The rows lie along a hidden order. The number after each row says roughly how far along it the row is, from 0 to 9. A new part has a new order.
In the rows, 128 means zero.
[187 139 128 195 144 178 141 139 167 118 155 167 126 161 130 145  76 113
 134 120 180 185 142 168 161 167 159 122 134 149 123 203 154 189 157 145
  88 165 134 146 131 106 124 123 158 171 148 150 135 130 109 131 158 142
 124 151 106 135 107 130 165 125 152 140 161 128 158 124 158 107 200 119
 100 133 192 148 103 172 156 133 153 131 234 116 168 142 163 119 122 136
 118 142 134 157 180 126 144 161]
2
[180 133 121 199 163 176 129 148 115 120 129 134 127 183 160 150 181 156
 116 134 175 166 132 129 151 164 168 146 128 152 129 136 133 131 139 129
 115 127 133 158 152 118 163 120 136 171 116 125 118 132 129 141 147 133
 127 139 123 157 128 129 163 130 133 126 151 120 159 120 161 171 141 169
 181 128 125 129 161 152 127 139 162 151 196 125 128 153 164 124 126 117
 149 118 162 131 117 151 179 125]
6
[123 120 185 146 145 127 125 253 127 136 129 119 190 122 144 125 199 116
 146 114 137 149 168 144 134 187 124 148 149 172 149 139 130 149 120 136
 166 144 128 145 154 110 182 140 135 126 128 126 163 144 136 131 139 145
 172 148 152 126 110 120 151 126 123 125 164 160 116 116 160 171 182 119
 126 120 149 120 121 154 164 136 160 151 123 157 137 173 115 132 151 155
 172 130 159 132 136 137 132 168]
5
[174 131 176 140 181 175 136 117 112 126 130 128 185 190 147 145 159 144
 145 111 186 160 145 147 139 178 158 120 149 163 147 195 130 154 141 109
 135 168 134 141 130 103 130 159 144 134 110 123 104 128 138 121 150 154
 124 139 124 130  91 161 115 123 152 122 135 138 125  95 160 116 203 117
 164 153 160 145 145 154 128 135 153 132 176 129 179 120 160 172 153 162
 158 111 164 161 181 104 185 164]
5
[162 148 145 184 150 119 158 129 196 141 155 143 123 156 120 152 146 154
 166 120 133 124 158 134 124 182 168 131 144 137 126 162 163 127 117 124
 141 135 124 128 127 121 134 161 112 128 189 132 137 126 103 152 118 126
 129 118 132 155 131 125 154 160 174 149 131 135 117 133 130 174 165 165
 194 126 129 157 169 100 127 143 128 151 118 164 176 141 138 173 138 130
 138 139 126 149 206 200 158 132]
0
[149 151 151 113 142 181 140 255 130 154 128 146 147 143 176 122 155 137
  93 141 137 143 179 104 158 146 134 151 128 124 163 136 212 135 157 165
 105  86 115 167 164 136 147  96 204 167 117 121 105 164 137 133 141 140
 140 185 141 142 115 138 186 122 115 126 149 142 183 111 148 140 136 176
 127 140 114 138 124 149 139 143 141 155 219 127  83 142 162 114 127 162
 134 114 147 106 109 143 123 167]
6
[127 128 173 137 140 130 132 131 180 128 129 157 181 130 147 127 176 152
 132 118 186 151 177 140 146 177 163 147 147 147 150 183 147 136 131 149
 155 130 128 140 159 112 173 133 151 132 111 123 155 153 199 141 131 141
 128 132 129 128 109 126 154 126 118 144 160 145 154 145 159 166 189 122
 177 124 149 152 116 178 158 138 160 151 194 155 172 166 129 129 127 132
 159 120 158 155 132 170 135 170]
3
[138 137 189 139 171 173 137 249 106 160 127 137 179 197 129 127 157 126
 137 155 181 181 131 164 157 118 124 122 131 118 152 150 112 187 174 153
 137 155 161 119 131 110 126 147 117 170 151 121 142 160 175 120 150 157
 169 172 149 132 102 163 127 158 158 123 130  99 131 135 127 111 201 109
 112 156 181 153 149 160 153 136 153 126 179 122 122 151 142 122 153 160
 141 109 162 131 116  98 186 158]
6
[127 126 138 212 181 171 131 255 181 137 155 151 133 181 141 148 175 144
 136 110 134 193 178 149 141 174 119 145 150 167 146 146  81 149 132 133
 108 143 132 114 159 105 179 166  93 130 117 123 111 124 167 125 130 126
 163 159 121 155 106 125 150 158 115 123 163 103 117 104 165 167 193 155
 173 121 157 116 153 181 132 137 124 149 211 154 144 124 145 129 122 135
 163 118 129 161 198 170 183 131]
2
[169 122 137 128 134 154 130 128 192 136 154 151 125 175 122 147 124 152
 156 148 181 138 134 164 151 134 169 127 131 168 124 179 102 182 129 150
 159 164 126 122 130 115 132 156 110 163 172 160 162 125 148 145 141 151
 170 125 158 129 102 160 122 127 164 146 131 116 149 148 128 121 180 124
 185 155 180 151 122 117 163 140 122 126 144 132 168 130 151 167 158 134
 135 167 155 153 204 127 169 170]
3
[166 121 176 176 148 164 121 138 142 133 127 118 181 156 151 150 214 160
 137 126 179 162 121 126 148 173 173 131 127 164 132 156 131 118 116 161
 147 119 123 162 124 127 171 130 168 161 137 132 143 123 132 153 136 120
 132 117 133 128 143 127 159 126 135 131 158 186 149 138 159 177 167 130
 205 128 121 131 135  93 129 146 129 147 167 132 168 176 139 134 133 147
 164 135 153 147 139 198 162 133]
9
[131 133 133 134 133 126 134 255 185 129 129 161 125 139 126 133 168 121
 127 120 182 137 179 139 158 176 128 146 131 123 154 142 100 187 138 150
 153 154 155 148 130 114 132 131 117 133 120 157 151 156 142 123 132 155
 172 162 155 159 116 125 160 154 119 146 134 109 127 108 156 165 180 124
 177 125 148 151 118 189 160 139 156 154 212 157 166 157 133 124 157 131
 156 162 125 153 124 166 132 173]
0
[169 126 138 197 140 172 130 151 178 133 130 154 131 141 121 149 110 121
 155 122 181 180 133 143 155 176 147 125 132 165 129 181  95 184 132 142
 151 169 132 147 130 108 137 135 106 130 162 156 153 126 141 142 131 130
 118 133 123 126 148 125 154 126 162 144 133 156 149 139 163 165 178 117
 172 123 149 148 118 128 162 138 158 132 207 125 182 161 151 129 128 132
 131 162 132 157 194 181 134 165]
1
[180 134 162 188 164 176 133 255 118 161 125 139 175 182 161 127 179 157
 115 163 179 168 134 154 152 124 126 147 126 155 156 134 136 132 166 130
 113 126 130 156 153 118 222 145 137 171 120 126 113 132 154 123 148 133
 170 165 155 159 110 131 167 161 126 126 154 118 165 120 162 123 134 168
 174 159 130 130 163 149 124 139 129 153 207 124 123 153 138 122 156 160
 149 120 162 126 118 111 175 130]
9

Part 2:
[136 146 138 132 139 113 130 194 124 131 114 149 119 148 120  99  94 117
 122 139 110 129 150  55 112 141 148 144 144 160 151]
6
[121 147 131 143 124 131 126 114 124 135 145 120 123 153 124 146  87 118
 123 143  95 135  52 157 128 103 140 138 107 125 153]
2
[115 125 143 137 133 121 118 121 111 128  95 148 123 102 124 113 106 149
 122 138 138 128 164  89 140 173 125 147 105 140 145]
5
[131 131 146 127 139 119 122 213 108 131 106 163 123 117 122 109  89 121
 123 136 124 129 177  65 121 148 131 135 110 158 157]
5
[132 137 135 135 136 118 130 147 128 133 131 148 120 147 118 112  78 114
 118 151  99 129 120 164 108 129 146 146 136 150 143]
6
[140 144 124 131 135 124 124  82 142 133 150 130 120 119 117 111  85 108
 113 169  95 128 103 134 103 136 172 159 135 147 107]
6
[112 121 152 144 126 121 112 138 101 127  89 147 126 100 129 118 126 144
 130 121 126 133 147  99 158 155 116 129 106 123 161]
4
[126 149 125 139 128 126 128  77 139 133 149 128 120 154 120 123  96 113
 113 161  94 131  79 150 120 110 159 152 133 137 119]
4
[ 93 129 140 156 121 139 122  97 112 130 149 127 127 140 130 156 108 148
 138 112 113 135  89 140 149 101 122 128  83 114 168]
0
[136 118 146 138 134  95 118 120 122 128 106 128 128 113 134  85 139 115
 132 132 127 135 153  62 143 142 154 128 109 125 132]
4
[115 130 129 151 120 128 120  88 133 132 151 114 127 131 133 134 119 125
 133 129 114 133  76 136 147 100 149 133  95 111 148]
0
[140 155 128 107 127 125 134 240 108 131 104 162 129 180 122 146  98 114
 121 120 106 132  95 161 126 128 106 120 200 144 144]
8
[123 132 138 133 135 124 123  91 125 128 115 149 118 112 118 107  88 135
 111 157 128 124 159 107 123 167 136 155 124 155 143]
6
[102 147 144 150 121 141 112 166 108 137 140 150 126 163 115 166  69 126
 128 114  96 138  62 150 131  80 109 131  98 127 183]
1
[179 142  99 100 147  90 142 255 146 130 142 130 135 143 131  90 132  72
 137 112 120 127 199   1  86  89 151 107 181 154 117]
9
[137 141 124 100 131 130 135 186 125 123 109 139 128 147 122 127 140 125
 118 138 141 122 151 141 117 163 101 132 194 142 108]
9
[133 152 137 109 124 127 125 216  99 134 101 159 131 178 119 144  95 118
 120 124 108 134  86 167 131 118  91 123 188 132 153]
7
[115 141 151 137 121 122 119 232  91 132  92 156 130 178 127 139 116 127
 132 102 117 140 100 115 154 121 101 117 149 119 179]
4
[132 155 135 108 129 129 127 254 104 133 101 166 130 181 120 162  88 111
 120 120 105 135  80 164 121 121  77 123 196 144 158]
8
[123 118 141 132 123 110 115  62 116 126 102 124 128 114 132 102 153 135
 128 141 140 134 135 125 162 148 136 134 114 105 122]
4
[ 95 117 130 150 122 136 115  32 133 130 146 108 127 102 133 142 123 143
 130 136 134 132 103 163 151 118 151 140  79 102 135]
0
[122 134 139 134 121 109 120 197 102 129  98 142 130 172 134 111 142 129
 135 111 114 139 115  92 156 123 120 116 149 113 158]
4
[129 151 133 138 130 128 130 118 127 135 136 142 120 151 121 133  74 113
 114 152  98 129  89 148 115 110 141 149 131 144 133]
5
[123 120 149 137 124 117 115 118 108 127  95 139 126 118 130 118 132 136
 129 132 136 134 133 114 149 151 120 134 116 118 145]
3
[139 153 132 106 129 127 132 255 111 129 107 171 129 181 120 138 102 116
 120 121 112 128 117 139 117 128  93 123 206 143 142]
9
[129 144 134 119 122 125 120 177 111 130 102 148 129 164 126 144 118 120
 121 129 113 136  75 163 139 124 104 131 179 118 139]
6
[118 142 152 129 122 119 122 255  92 133  99 172 131 194 126 149 107 116
 131 103 102 138  89 116 137 112  89 110 173 129 181]
5
[160 130 128 129 141  88 131 121 151 129 133 109 123 123 133  47 129  96
 127 154 111 130 173   8 114 131 207 136 108 142  97]
6
[124 153 134 138 128 127 127 144 120 137 144 147 123 161 121 140  74 108
 118 143  82 136  67 141 117  96 139 145 130 139 156]
4
[110 150 131 144 122 137 127 103 120 134 146 139 122 168 120 138  82 132
 120 142  95 133  63 161 126 118 130 142 122 132 152]
3
[129 150 131 130 138 119 127 142 125 133 115 149 119 129 117 115  72 113
 112 162 104 127 135 112 109 142 143 153 132 160 136]
6
[129 120 145 138 133 113 117 105 118 125  94 136 124 101 128 101 128 134
 124 142 139 130 170  77 143 167 145 141  99 134 130]
4
[ 92 114 153 144 124 146 108  57  93 123  80 159 121  94 116 140 118 185
 111 141 166 126 161 193 168 218  84 158 105 125 156]
4
[157 149 124  97 135 116 133 228 135 128 122 142 129 160 125 122 110 100
 124 134 111 128 142 102 102 128 117 121 196 144 113]
9
[111 139 138 153 122 132 120 128 121 137 146 140 127 149 128 151  88 122
 133 116  98 136  66 134 136  81 128 121  88 119 179]
1
[127 133 149 129 127 109 116 199 109 133  98 144 130 140 132 115 119 113
 135 107 100 141 113  98 151 122 124 118 135 117 166]
4
[137 146 135 112 123 115 127 237 114 130 102 146 129 167 125 143 120 102
 126 125 103 136  80 122 132 110 106 121 173 123 141]
6
[134 133 140 124 120 114 119 117 119 129 105 129 129 145 131 124 147 130
 127 136 115 137  82 146 147 124 126 132 157 117 118]
5
[140 137 124  99 133 129 133 185 124 125 108 133 130 132 122 133 129 130
 119 132 147 123 153 148 116 156 103 135 180 144 108]
9
[130 126 142 136 138 118 118 134 118 130 100 145 122 105 123 104 127 128
 120 143 130 128 168  82 127 162 143 143 115 151 145]
5
[113 148 134 145 123 136 120 107 122 137 142 146 125 157 125 156  73 120
 127 138  97 135  64 165 134  94 124 139 108 123 157]
2
[138 135 128  97 142 119 134 255 125 127 107 144 132 123 127 127 116 111
 128 112 141 124 170  88 115 145 103 119 168 150 122]
8
[151 151 127  97 133 124 132 213 123 131 100 142 129 148 123 143 107 103
 117 134 122 128 116 151 111 129 106 126 193 145 126]
9
[128 137 127 132 130 127 126  75 137 132 148 145 118 142 119 121 108  99
 112 165 109 127  99 145 124 138 158 158 133 149 117]
5

New part:
[129 129  47 125 158 103 150  97  39 119  80 121  94 147 121 134 128 136
 140 117 116 115 153 173 198 119 137 138 247 149 116 146 104 104 149  76]
2
[114 141 188 131  76 143 101 126 158 105 121 144 101 128 132 141 136 153
 183 138 106 129  88 140 129 188 110 156 134 123  89 114 107 110 108 187]
2
[131 122  65 125 156 100 154 116  89 127  87 114 111 155 116 132 133 141
 136 125 111 126 142 177 218 141 139 138 217 149 149 152 105  99 148  51]
2
[127 112 161 143 141 105 132 157 124 145 112 102 162 128 137  92 135  88
  86 133 115 138 107 111  90  93 145 107 132 109 113 182 138 125 127  93]
9
[123 120 172 141 134 104 117 138 104 140  99 111 165 124 146  92 134  83
  86 122 105 124 111 100  61  78 138 106 139 107  64 200 133 123 125 123]
9
[127 117  73 134 167  90 143 113  54 135  63 104 128 150 130 106 131 103
 106 120 100 129 140 157 168  94 145 120 244 133 104 190 113  94 150  53]
5
[133 121  52 120 167 105 157 119  93 135 101 111 109 150 120 136 130 136
 128 122 122 128 152 171 202 137 141 133 201 151 166 144 114 105 148  54]
3
[120 148 131 127  88 156 113 105 133 101 129 152  82 122 128 152 126 161
 166 126 119 120 118 134 131 170 110 153 133 125 132  83 110 125 117 186]
1
[115 152 154 136  81 143 103 104 121  99 109 147  78 121 134 147 131 153
 174 126 106 116 102 138 146 170 106 157 157 125  82 113 100 111 106 174]
2
[111 140 217 155  85 129  96 144 144 119 112 126 142 121 142 108 140 114
 140 132  92 126  75 117  75 149 122 128 117  92  56 147 114 116  99 180]
7
[117 148 170 128  81 157  99 128 160 112 152 162 104 121 133 140 132 143
 166 136 118 130 100 127 113 171 108 146  92 121  96  98 112 128 104 189]
3
[117 129 215 148 100 128 106 159 158 135 125 115 159 123 144 100 140  87
 117 138 103 137  73 103  81 121 125 115  86  94  79 162 129 123 107 152]
8
[115 138 201 158  92 130  94 134 116 119 105 127 159 115 154  98 137  95
 109 129  93 122  76 103  65 105 123 118 102  95  41 157 123 120 103 177]
8
[125 118 159 155 146  97 122 143  95 137  89 106 168 127 143  89 135  82
  87 127 104 127 107 113  78  78 141 101 148 105  69 194 133 125 129 114]
9
[114 131 215 167  94 123  95 140 126 131 105 115 156 121 152  92 140  81
 117 134  93 131  71 104  62 112 132 116 124  95  51 176 124 116 105 166]
8
[113 142 210 148  69 138  92 135 149 106 119 136 124 118 141 118 138 126
 149 132  97 125  76 124  92 157 111 136 111 107  60 132 112 121 100 190]
5
[124 140 140 113  97 152 122 131 184 116 153 138  97 131 118 159 130 172
 182 140 136 137 122 147 171 189 114 158 110 141 164  87 112 121 112 159]
1
[113 156 148 148  74 146  90  95  91  96  92 156  79 121 143 136 131 149
 154 118  96 105 100 142 123 154 105 152 163 100  38 108  97 114 112 194]
2
[120 144 131 128  89 148 114 105 121 104 119 150  79 129 127 153 127 171
 178 127 119 120 122 152 225 171 111 157 152 138 104  92 103 118 117 174]
1
[125 121  83 151 162  76 138 116  55 132  64 103 132 147 136  95 136  93
  93 115  89 114 128 154 141  76 145 119 251 126  74 204 113  92 147  73]
6
[128 123  55 120 150 111 151 106  89 119  95 117  87 153 120 149 131 141
 145 123 115 125 146 179 222 151 134 145 220 153 150 139 101 100 141  82]
1
[117 148 154 136  81 150 102 114 132 102 124 155  83 117 136 143 128 152
 164 128 116 117 105 116 127 161 106 156 123 122  82 104 113 127 107 190]
3
[117 147 143 135  88 150 104 117 130 108 130 147  90 125 134 150 129 158
 171 131 119 121 111 135 137 175 108 160  72 127  91  93 107 119 108 185]
2
[131 131  59 110 139 129 147 108 114 111 122 132  91 143 115 152 127 170
 166 128 133 128 159 167 198 166 125 153 177 151 169  99 107 115 139 125]
0
[135 114  71 112 161 108 157 126 115 133 125 111 114 151 112 145 128 149
 147 132 132 137 159 171 203 147 142 135 198 155 190 135 118 104 145  59]
2
[117 123 227 142  93 125 109 170 178 141 136 113 179 125 140  93 143  98
 120 145 110 148  76 103  70 138 128 114  76 105 104 165 130 137 101 144]
8
[127 124  65 116 155 107 144 115 101 126 109 113 104 151 114 140 130 139
 153 126 121 129 144 178 210 152 135 145 212 156 167 170 108 102 141  57]
1
[117 131 208 148  96 131 107 155 152 132 126 123 158 117 148 107 137  98
 115 139 115 137  82  97  69 122 125 116  80  98  88 155 138 125 106 167]
8
[118 142 124 121  99 143 121 116 144 109 139 139  85 134 120 156 132 173
 188 134 122 131 131 156 170 188 113 158 142 141 134 100 105 112 116 163]
0
[121 119 171 156 156  98 119 150  96 139  86 103 168 134 142  83 142  78
  94 131  96 131  77 116  95  93 139 111 146 100  70 198 125 100 126 107]
9
[132 121  60 124 168  98 149 114  75 133  94 109 113 146 122 127 129 127
 118 119 128 123 153 166 178 117 142 129 218 152 152 153 115 110 150  64]
3
[123 112 187 151 125  99 127 166 130 146 108  81 179 138 135  92 145  80
 103 136  95 142  91 126 105 107 144 111 137 111 105 196 126 110 120 108]
9
[122 150 107 128  97 149 116  93 112  99 124 157  82 123 130 162 123 161
 171 119 125 112 128 143 150 159 111 151 156 134  91  87 111 124 132 187]
1
[116 147 162 134  83 153 112 120 146 106 124 146  99 124 131 144 134 158
 176 133 115 126  97 134 138 180 111 150 104 124  96 103 103 118 105 202]
2
[129 123  52 137 161  95 144 101  43 136  65 112 114 153 125 118 129 113
 109 116 104 112 146 171 179 100 145 124 251 135 104 164 112  98 147  62]
4
[131 115  80 138 174  90 145 114  65 136  74 107 135 144 132 104 129  97
  95 116 107 120 145 144 147  80 141 115 209 134 106 182 123 112 151  71]
6
[113 139 206 157  83 135  89 135 129 118 102 129 141 116 150 105 138 102
 128 130  87 126  74  89  66 121 118 128 102  92  45 157 115 122 102 190]
7
[125 145  67 118 122 138 134  85  89 100  97 147  65 136 124 156 124 165
 170 117 124 110 148 180 198 160 116 156 199 145 107  99 100 108 134 140]
0
[128 125  52 135 165  98 144 101  56 125  65 112 107 151 125 122 132 132
 120 120 102 115 147 175 187 100 141 132 255 141 115 167 106  94 149  74]
3
[121 137 147 115  90 148 125 124 158 113 149 140  94 135 119 162 132 172
 185 139 127 136 120 155 178 210 112 156 118 141 154  86 110 118 117 146]
1
[127 144  84 114 116 144 132  92 112 106 122 152  74 127 119 157 122 169
 167 121 132 116 150 154 178 162 115 153 170 143 131  85 109 124 132 152]
0
[126 124  69 116 154  92 153 115 105 122  91 108  96 160 114 136 136 147
 169 131 105 133 139 190 223 165 137 149 230 151 144 150  96  88 138  59]
1
[127 110 184 148 138  99 124 156 132 148 118 102 182 131 134  92 137  80
  88 133 115 146 101 111 117  99 141 108 117 108 111 189 140 127 126  93]
9
[128 111 149 141 146  86 136 152 132 142 104  95 178 139 133  86 138  78
  97 134 103 142 105 134 111  97 146 104 149 122 128 191 131 113 124  77]
8
[125 118 118 151 157  89 131 126  57 133  65  99 155 141 137  85 134  77
  88 120  97 117 121 143 123  75 146 114 229 117  76 200 120 104 139  76]
8
[129 113 109 142 162  88 141 128  68 141  67 106 146 146 131 105 135 101
 102 124 101 125 137 150 151  91 146 115 223 129 113 193 120 101 142  61]
6
[129 117  95 146 162  92 136 121  67 136  75 103 141 142 134  97 134  94
  91 121 102 121 132 131 122  76 147 112 189 123  91 193 128 110 142  74]
7
[130 119  65 121 158  99 151 115  80 124  88 112 106 153 119 129 132 133
 138 124 108 125 156 175 193 136 141 137 231 149 153 160 106  99 145  64]
2
[129 115  81 133 169  89 146 125  81 139  82  97 140 146 124 109 134 104
 108 124 111 127 141 151 161 100 148 121 210 136 131 179 118 105 145  54]
6
